Below is a small trained network, with its code and all its weights. Each question gives an input and a class and asks what happens when units are switched off, that is, made to give their printed mean instead of their output.

import numpy as np


def w(rows, s, z=0):
    codes = np.array(rows[::2]) - 128.0
    scale = np.full(codes.shape[1], s)
    scale[-1] = z or s
    return codes * scale


def f(y):
    return y / 2 * (1 + np.tanh(0.7978845608 * (y + 0.044715 * y**3)))


def log_softmax(a):
    a = a - a.max(-1, keepdims=True)
    return a - np.log(np.exp(a).sum(-1, keepdims=True))


def net(x, mask):
    res = np.array(x, float).reshape(1, 7) / 4 @ E
    y = f(res @ A[0][:, :-1].T + A[0][:, -1])
    res = res + np.where(mask, y, B[0][:, -1]) @ B[0][:, :-1]
    return log_softmax(res[-1] @ U[:, :-1].T + U[:, -1])


A, B = {}, {}
E = w([
[243,99,66,211,117,209,213],'x0',
[91,76,118,152,131,116,183],'x1',
[110,26,125,91,32,97,141],'x2',
[139,242,84,1,104,169,68],'x3',
[148,61,55,114,148,37,19],'x4',
[166,86,7,137,198,185,160],'x5',
[103,148,83,61,8,216,179],'x6',
],0.0077)
A[0] = w([
[166,2,202,138,92,139,172,186],'neuron 1',
[127,219,188,74,161,112,65,254],'neuron 2',
[72,81,57,211,104,107,70,241],'neuron 3',
[125,105,218,160,132,220,174,169],'neuron 4',
[45,197,126,58,87,110,114,54],'neuron 5',
[231,170,36,54,144,177,165,184],'neuron 6',
[110,121,183,81,23,177,187,130],'neuron 7',
[158,157,123,100,83,73,57,213],'neuron 8',
[217,170,30,123,195,194,148,153],'neuron 9',
],0.0072,0.0047)
B[0] = w([
[170,93,130,214,45,92,159,212],'neuron 1',
[66,254,217,65,150,104,42,254],'neuron 2',
[168,18,159,46,198,47,179,212],'neuron 3',
[114,158,128,215,127,149,220,196],'neuron 4',
[125,193,140,15,58,124,155,190],'neuron 5',
[203,160,18,99,49,216,35,244],'neuron 6',
[135,174,158,163,6,102,193,212],'neuron 7',
[91,150,157,103,142,63,67,208],'neuron 8',
[175,95,23,173,228,184,56,241],'neuron 9',
],0.0069,0.009)
U = w([
[191,133,3,122,106,225,69,75],'0',
[111,55,112,73,55,57,85,174],'1',
[107,146,156,145,196,89,78,142],'2',
[161,150,144,177,2,180,208,46],'3',
[152,195,179,130,136,70,69,141],'4',
[77,197,137,37,67,166,109,100],'5',
[110,52,130,210,188,94,184,188],'6',
[51,171,163,121,140,220,183,1],'7',
],0.0088,0.0058)

Each question gives the input, the list of numbers given to net, and the class t.
The units are the neurons (one row each of A and B). Each row of codes is followed by its name. A weight is (code - 128) times the scale printed after its matrix; where a second scale follows, it is the last column's (A, B and U).
mask holds one flag per neuron, in row order. A switched-off neuron (its flag False) gives its mean, the last column of its row in B, instead of its output. The means were averaged over made-up inputs and are rounded, as every weight is.
A unit's drop is (log p(t) with every unit on - log p(t) with that unit switched off) / (log p(t) with every unit on - log p(t) with every unit switched off).
The circuit of an input: a set's keep is (log p(t) with only the set's units on - log p(t) with every unit switched off) / (log p(t) with every unit on - log p(t) with every unit switched off). Starting from all 9 units, units are removed one at a time, each time the one whose removal leaves the highest keep (on an exact tie, the one counted first), for as long as the keep stays at least 0.8.
units of the circuit, in order: the units of the circuit, biggest drop first
most important unit: the unit with the biggest drop
top k neurons: the k neurons with the biggest drops, biggest first
drop of u: that unit's drop, to one decimal
input [4,0,7,-8,3,8,4], class 6: most important unit => neuron 3
input [1,2,4,-1,-1,-2,-8], class 6: units of the circuit, in order => (neuron 2; neuron 6)
input [5,-1,0,-4,-2,-7,-6], class 6: top 2 neurons => (neuron 6; neuron 7)
input [0,1,5,-1,2,0,5], class 3: units of the circuit, in order => (neuron 7; neuron 2)
input [-1,4,1,4,-4,3,5], class 3: top 3 neurons => (neuron 7; neuron 2; neuron 8)
input [0,1,-1,-7,0,0,4], class 6: top 2 neurons => (neuron 6; neuron 5)
input [-2,-8,-2,-7,-5,0,2], class 3: top 2 neurons => (neuron 9; neuron 3)
input [-4,7,-3,7,-4,6,0], class 0: top 2 neurons => (neuron 9; neuron 6)
input [-8,5,-3,7,-5,2,-8], class 5: top 4 neurons => (neuron 5; neuron 9; neuron 3; neuron 1)
input [6,-5,-8,-6,-5,-3,-1], class 6: top 2 neurons => (neuron 6; neuron 7)
input [-7,0,-4,0,-1,-4,-1], class 5: drop of neuron 1 => 0.2
input [1,3,1,8,-6,3,-3], class 0: drop of neuron 9 => 0.1
input [4,-6,2,-7,4,-7,-6], class 6: drop of neuron 2 => 0.2
